[[402 598 341 229 413 589 532 369 630 487 666]
 [583 423 525 599 575 604 613 624 469 515 374]
 [317 896 253 403 327 269  55 100 683 573 965]
 [779 444 512 633 777 238 621 711 190 249 490]
 [689 545 560 638 799 195 664 734 257 154 459]]
Rows and columns are numbered from 1.
Read off the entry at row 1, column 2.
Answer: 598
Read off the centre entry.
Answer: 269
Read off the bottom-left entry.
Answer: 689
Read off the entry in the top-right corner.
Answer: 666
Read off the entry in row 2 and column 1.
Answer: 583
Read off the entry just right of 624.
Answer: 469
The top entry of the column that holds the smallest entry -> 532
Read off the entry in row 3 and column 2.
Answer: 896
Read off the entry just right of 229.
Answer: 413
The entry in row 1 and column 3: 341
Read off the entry just right of 249.
Answer: 490
Read off the entry in row 3 and column 1.
Answer: 317
Read off the entry directly below the smallest entry.
Answer: 621
The entry directly above the smallest entry: 613
The bottom-right entry: 459
The entry just right of 734 is 257
Read off the entry just right of 621.
Answer: 711
Read off the entry just right of 369.
Answer: 630
The entry just right of 630 is 487

[-14  -1  77  20  34]
The second entry from the left -> -1
The entry just left of -1 is -14
The third entry from the right: 77

[ 373 -693 -762  109  385  229  808 -933  845  592  282 -387 -282]
The largest entry -> 845
The entry just right of the centre entry -> -933
The entry just right of 282 -> -387
What is the entry just right of the largest entry? 592

Questions about the array below. Counting starts at 1.
1) Which number is the entry at row 1, column 1?
2) Which number is the entry in the bottom-left corner?
3) Which number is the entry at row 1, column 3?
4) Which number is the entry at row 1, column 2?
5) Which number is the bottom-right entry?
[[-35 -41  -1  -3  -5  -2 -15  -9  -2   2 -17 -10  -5 -17  -8  -9]
 [-14 -14 -21 -14 -14 -14  26   9 -11  -9  54  30  -4   2  51 -13]
 [-14 -13 -19 -12  -9 -12  44   9  -6 -17  32  37 -26   2  58  -3]
 [-36 -46   3  -2  -6  -1 -22  -7  -3   8 -24  -6   6 -15 -25 -11]
 [-12 -24 -31 -19 -19 -21  38   7 -16 -27  -8  25   8   7  48 -10]
 [  7  -7 -35 -24 -30 -28   2  24 -21 -14  63  46  42  15  16 -29]
 [-31 -43 -30 -17 -15 -15  -1  16  -7 -21   5   0 -13 -18  -5 -21]
 [-14 -33 -43 -26 -31 -30  -8  37 -21 -21  65  35  42   1  11 -33]
 [-12 -19 -30 -17 -16 -18 -20   7 -14 -24   4  34  21   4  12 -12]
 [ -4 -19 -26 -14 -13 -16  30  37  -4 -19  25   5 -15  -2  13 -13]
 [-18 -27 -30 -16  -8 -13  -9  19   1 -24  20   1 -30 -15  -8 -18]
 [  3  -2 -43 -27 -26 -27  -9  23 -16 -24  78  58  19   7  12 -30]
 [-20 -32 -30 -15 -13 -14 -16  19  -5 -21  10  -6  -3 -14 -16 -20]]
1) -35
2) -20
3) -1
4) -41
5) -20

Read these off the matrix that follows.
1) Find the entry just left of 207.
2) Find the 1st entry on the main diagonal.
3) Find the fourth-last entry, reading row by row.
4) Find the entry just left of 324.
5) Find the smallest entry in the last column.
6) Find the largest entry in the last row.
7) Find the minimum.
8) Find the bottom entry of the column that holds the largest entry.
594,854,324,439,627,521,458,741,71,317,509,341,422,543,507
557,630,275,435,441,613,405,627,282,536,552,545,408,544,559
428,540,516,370,400,186,605,628,434,347,509,288,435,383,485
350,494,403,357,349,143,475,579,425,334,488,280,351,356,424
587,651,275,286,350,455,457,650,229,480,561,495,442,517,583
509,377,578,420,259,271,558,376,708,580,604,538,545,431,620
309,207,641,517,509,338,555,290,716,416,350,459,507,431,296
1) 309
2) 594
3) 459
4) 854
5) 296
6) 716
7) 71
8) 207

a =
[[  1 -40 -30 -23  -2  -9 -45 -22   3  14  -4 -28]
 [ 26 -35  -3  -6   9  33  22  57 -20  13  31  16]
 [-13 -46  13 -10 -18  -3  57  18  -5 -58 -17  50]
 [ 21 -50 -14 -52  23 -18 -21   6   0 -16 -19 -20]
 [ -6 -58  21 -38  -3 -29  41  11  11 -75 -41  33]
 [ -6  20  13   3   9  28  -7 -12  18  58  35 -27]
 [-11 -43 -20 -46 -14 -30 -17 -38   0 -32 -27 -12]
 [ -7 -57   8 -26  -3 -32   0  -1  26 -46 -39   7]
 [ -7 -80  -5 -30 -18 -19  28  11  -5 -64 -25  37]
 [  8  51  -4  -7  23  20 -35  -7  15  54   1 -51]
 [  6 -15 -35  -9  -1   6 -56 -21  -1  46  14 -42]
 [ -1 -11 -18 -47  -5  -9   4 -18 -22 -31 -23  -5]
 [ 13 -21 -30 -44  18  -8 -50 -34  -4  31   5 -50]
 [  3 -63  11  -4  -8  -2  30  51  10 -48 -25  39]]
The third smallest entry: -64
What is the entry in the top-right corner? -28
The 1st entry in reading order: 1
What is the second entry on the main diagonal? -35
The last entry, reading row by row is 39
What is the last entry in the row that holds the largest entry? -27
What is the top entry of the column that holds the smallest entry? -40
What is the entry directly above the smallest entry? -57
The third entry in reading order: -30
What is the third entry on the diagonal from the top-right corner? -58
The top entry of the column that holds the largest entry is 14
The largest entry in the first column -> 26
What is the smallest entry in the last row? -63
The second smallest entry -> -75
The entry just left of the smallest entry: -7
The 2nd-last entry, reading row by row is -25
The smallest entry -> -80
What is the entry directly below the largest entry? -32
The 2nd entry on the diagonal from the top-right corner: 31
What is the last entry in the row that holds the smallest entry? 37
The largest entry is 58
The entry just left of the largest entry is 18
The 4th-last entry, reading row by row -> 10
What is the bottom-left entry? 3
The entry just left of 15 -> -7
The largest entry in the last column: 50

m =
[[-19 -24  -4 -21 -15 -29   2  11 -35 -61  -1]
 [-42 -24 -49 -17 -32 -33 -54   9 -24 -30 -25]
 [ 47  -1  -6 -18  32  12  16  -4   2 -16  -3]
 [-48 -21 -59  40 -10 -35  -9  -5  17   4 -40]
 [ 47   6  10  -3  16 -25   8  33  15 -41 -24]
 [-68  15  38 -37  16  53  39  11 -35   3  67]
 [-73 -15 -75  19 -27  -1  -6 -14 -39 -17  -8]
 [-52 -28  -1 -11  32  22  64 -33 -20   2  37]
 [-36 -13 -40 -26 -23  15 -34   0 -67 -52  18]
 [  7 -39 -48  -7 -12 -60 -58  -2  19 -18 -58]
 [ 14 -33 -10  22  35 -53  24  -9  62  12 -46]
 [ 24 -31 -30 -17 -17 -63 -61  16  10 -41 -55]
 [-55  31  20 -43 -11  70  20  23 -84 -42  75]
 [-25 -58 -69  35   6 -54  -4 -43  27   4 -52]
 [ 73 -13   5  14  42 -43  10   4  65  -3 -50]
 [  6  -8  44 -38  11 -26   0  32   8 -30   2]]
Indices start at 1.
Give the top-right entry.
-1
The entry at row 1, column 2: -24
Give the entry directly above -53.
-60
The entry directly above the largest entry is -55
The bottom-right entry is 2
The entry at row 3, column 2 is -1
Give the entry in the top-left corner.
-19
Give the entry just right of -32.
-33
The entry in row 2 and column 1 -> -42
The entry in row 1 and column 3 is -4
The entry in row 2 and column 2: -24
Give the bottom entry of the column that holds the smallest entry.
8
The entry at row 3, column 1 -> 47
The entry directly above 67 -> -24
Give the entry just left of the smallest entry.
23
Give the entry directly below 9.
-4
The entry at row 3, column 3: -6
Give the entry just left of the largest entry.
-42
Give the bottom-left entry.
6
The entry directly below the smallest entry is 27
Give the entry just right of 33.
15
Give the entry directly above -75.
38
Give the entry directly above -36.
-52
Give the entry just right of 9.
-24
Give the entry directly above 42.
6
